Below is a small trained network, with its code and all its weights. Each question gives an input and a class and asks what happens when units are switched off, that is, made to give their printed mean instead of their output.

import numpy as np


def w(rows, s, z=0):
    codes = np.array(rows[::2]) - 128.0
    scale = np.full(codes.shape[1], s)
    scale[-1] = z or s
    return codes * scale


def norm(h):
    return h / np.sqrt((h * h).mean(-1, keepdims=True) + 1e-5)


def f(y):
    return y / 2 * (1 + np.tanh(0.7978845608 * (y + 0.044715 * y**3)))


def log_softmax(a):
    a = a - a.max(-1, keepdims=True)
    return a - np.log(np.exp(a).sum(-1, keepdims=True))


def net(x, mask):
    res = np.array(x, float).reshape(1, 7) / 4 @ E
    u = 0
    for l in range(2):
        y = f(norm(res) @ A[l][:, :-1].T + A[l][:, -1])
        res = res + np.where(mask[u : u + 8], y, B[l][:, -1]) @ B[l][:, :-1]
        u += 8
    return log_softmax(norm(res)[-1] @ U[:, :-1].T + U[:, -1])


A, B = {}, {}
E = w([
[253,105,94,100],'x0',
[129,127,126,126],'x1',
[136,182,107,40],'x2',
[132,22,101,86],'x3',
[127,130,129,129],'x4',
[129,124,131,128],'x5',
[127,127,128,128],'x6',
],0.0063)
A[0] = w([
[229,151,150,222,2],'L0N1',
[243,86,63,230,57],'L0N2',
[215,182,125,61,106],'L0N3',
[236,108,66,226,40],'L0N4',
[95,234,111,105,27],'L0N5',
[65,113,76,53,136],'L0N6',
[77,241,115,254,32],'L0N7',
[18,176,83,19,69],'L0N8',
],0.0071,0.004)
B[0] = w([
[80,222,204,22,159],'L0N1',
[89,129,239,42,227],'L0N2',
[3,212,75,186,213],'L0N3',
[120,148,228,51,197],'L0N4',
[57,207,234,96,161],'L0N5',
[145,54,175,150,176],'L0N6',
[241,110,198,151,252],'L0N7',
[205,60,244,83,202],'L0N8',
],0.005,0.0031)
A[1] = w([
[166,183,72,131,124],'L1N1',
[154,160,139,248,35],'L1N2',
[117,97,39,89,48],'L1N3',
[100,53,143,150,185],'L1N4',
[151,102,37,81,3],'L1N5',
[91,145,177,134,143],'L1N6',
[163,70,136,55,101],'L1N7',
[67,93,51,166,134],'L1N8',
],0.012,0.0041)
B[1] = w([
[83,121,48,171,158],'L1N1',
[67,1,140,90,199],'L1N2',
[165,223,194,61,153],'L1N3',
[115,155,64,133,254],'L1N4',
[163,172,215,118,157],'L1N5',
[226,118,96,110,220],'L1N6',
[83,83,143,204,243],'L1N7',
[181,233,94,100,162],'L1N8',
],0.0089,0.0045)
U = w([
[88,11,166,150,177],'0',
[186,217,243,61,4],'1',
[96,192,5,142,216],'2',
],0.013,0.0015)

Each question gives the input, the list of numbers given to net, and the class t.
The units are the neurons (one row each of A and B). Each row of codes is followed by its name. A weight is (code - 128) times the scale printed after its matrix; where a second scale follows, it is the last column's (A, B and U).
mask holds one flag per neuron, layer by layer. A switched-off neuron (its flag False) gives its mean, the last column of its row in B, instead of its output. The means were averaged over made-up inputs and are rounded, as every weight is.
A unit's drop is (log p(t) with every unit on - log p(t) with that unit switched off) / (log p(t) with every unit on - log p(t) with every unit switched off).
The circuit of an input: a set's keep is (log p(t) with only the set's units on - log p(t) with every unit switched off) / (log p(t) with every unit on - log p(t) with every unit switched off). Starting from the 12 units with the biggest drops (on a tie, the unit counted first), units are removed one at a time, each time the one whose removal leaves the highest keep (on an exact tie, the one counted first), for as long as the keep stays at least 0.8.
circuit, biggest first: the units of the circuit, biggest drop first
most important unit: the unit with the biggest drop
top k neurons: the k neurons with the biggest drops, biggest first
top k neurons in layer l: the k neurons of layer l with the biggest drops, biggest first
drop of u: that unit's drop, to one decimal
input [3,-4,-8,-5,-3,3,5], class 1: circuit, biggest first -> (L0N1)
input [0,7,0,-1,8,3,2], class 0: circuit, biggest first -> (L0N2; L1N2)
input [4,-8,2,4,6,-4,-7], class 1: top 3 neurons in layer 0 -> (L0N8; L0N3; L0N7)
input [-2,4,-1,-8,-6,0,2], class 0: top 3 neurons -> (L1N2; L0N2; L0N4)
input [0,3,-1,-6,8,-4,-1], class 0: top 4 neurons -> (L1N2; L0N2; L0N4; L0N8)
input [3,4,1,8,3,4,1], class 1: circuit, biggest first -> (L1N3; L1N5; L0N8)
input [0,5,-4,7,-4,7,8], class 2: top 2 neurons in layer 0 -> (L0N8; L0N7)
input [3,6,8,0,8,0,2], class 2: top 2 neurons -> (L0N3; L1N1)
input [-3,1,0,-7,4,5,-8], class 0: top 4 neurons -> (L1N2; L0N2; L0N4; L0N1)
input [1,5,3,-7,-8,-8,-1], class 2: top 3 neurons -> (L1N1; L0N2; L0N4)
input [-4,-8,4,1,-6,-1,-1], class 0: top 2 neurons -> (L1N7; L0N8)
input [7,-6,-7,-1,3,1,6], class 1: top 3 neurons -> (L0N1; L0N4; L1N2)
input [6,0,2,6,-4,-1,2], class 1: top 3 neurons in layer 0 -> (L0N8; L0N7; L0N3)
input [-1,2,-1,5,-1,5,3], class 2: most important unit -> L1N4
input [-4,4,-1,-8,-1,5,1], class 0: top 4 neurons in layer 0 -> (L0N2; L0N4; L0N1; L0N8)
input [0,7,8,2,3,3,-2], class 0: top 2 neurons -> (L0N8; L1N7)
input [-1,5,-2,-4,4,3,1], class 0: top 2 neurons -> (L1N2; L0N2)
input [0,-3,-4,3,-2,4,-6], class 2: top 2 neurons in layer 1 -> (L1N4; L1N2)
input [-2,-2,8,1,1,7,8], class 0: top 2 neurons in layer 1 -> (L1N7; L1N3)
input [8,-8,5,-7,-5,5,-5], class 2: most important unit -> L1N1
input [0,-6,-7,7,-6,5,8], class 2: top 2 neurons in layer 1 -> (L1N4; L1N8)
input [1,6,5,-6,7,0,-3], class 2: drop of L0N4 -> 0.3
input [0,6,4,1,-7,2,2], class 0: drop of L0N8 -> 2.3
input [-1,-3,6,2,-1,5,-5], class 0: drop of L0N8 -> 1.5
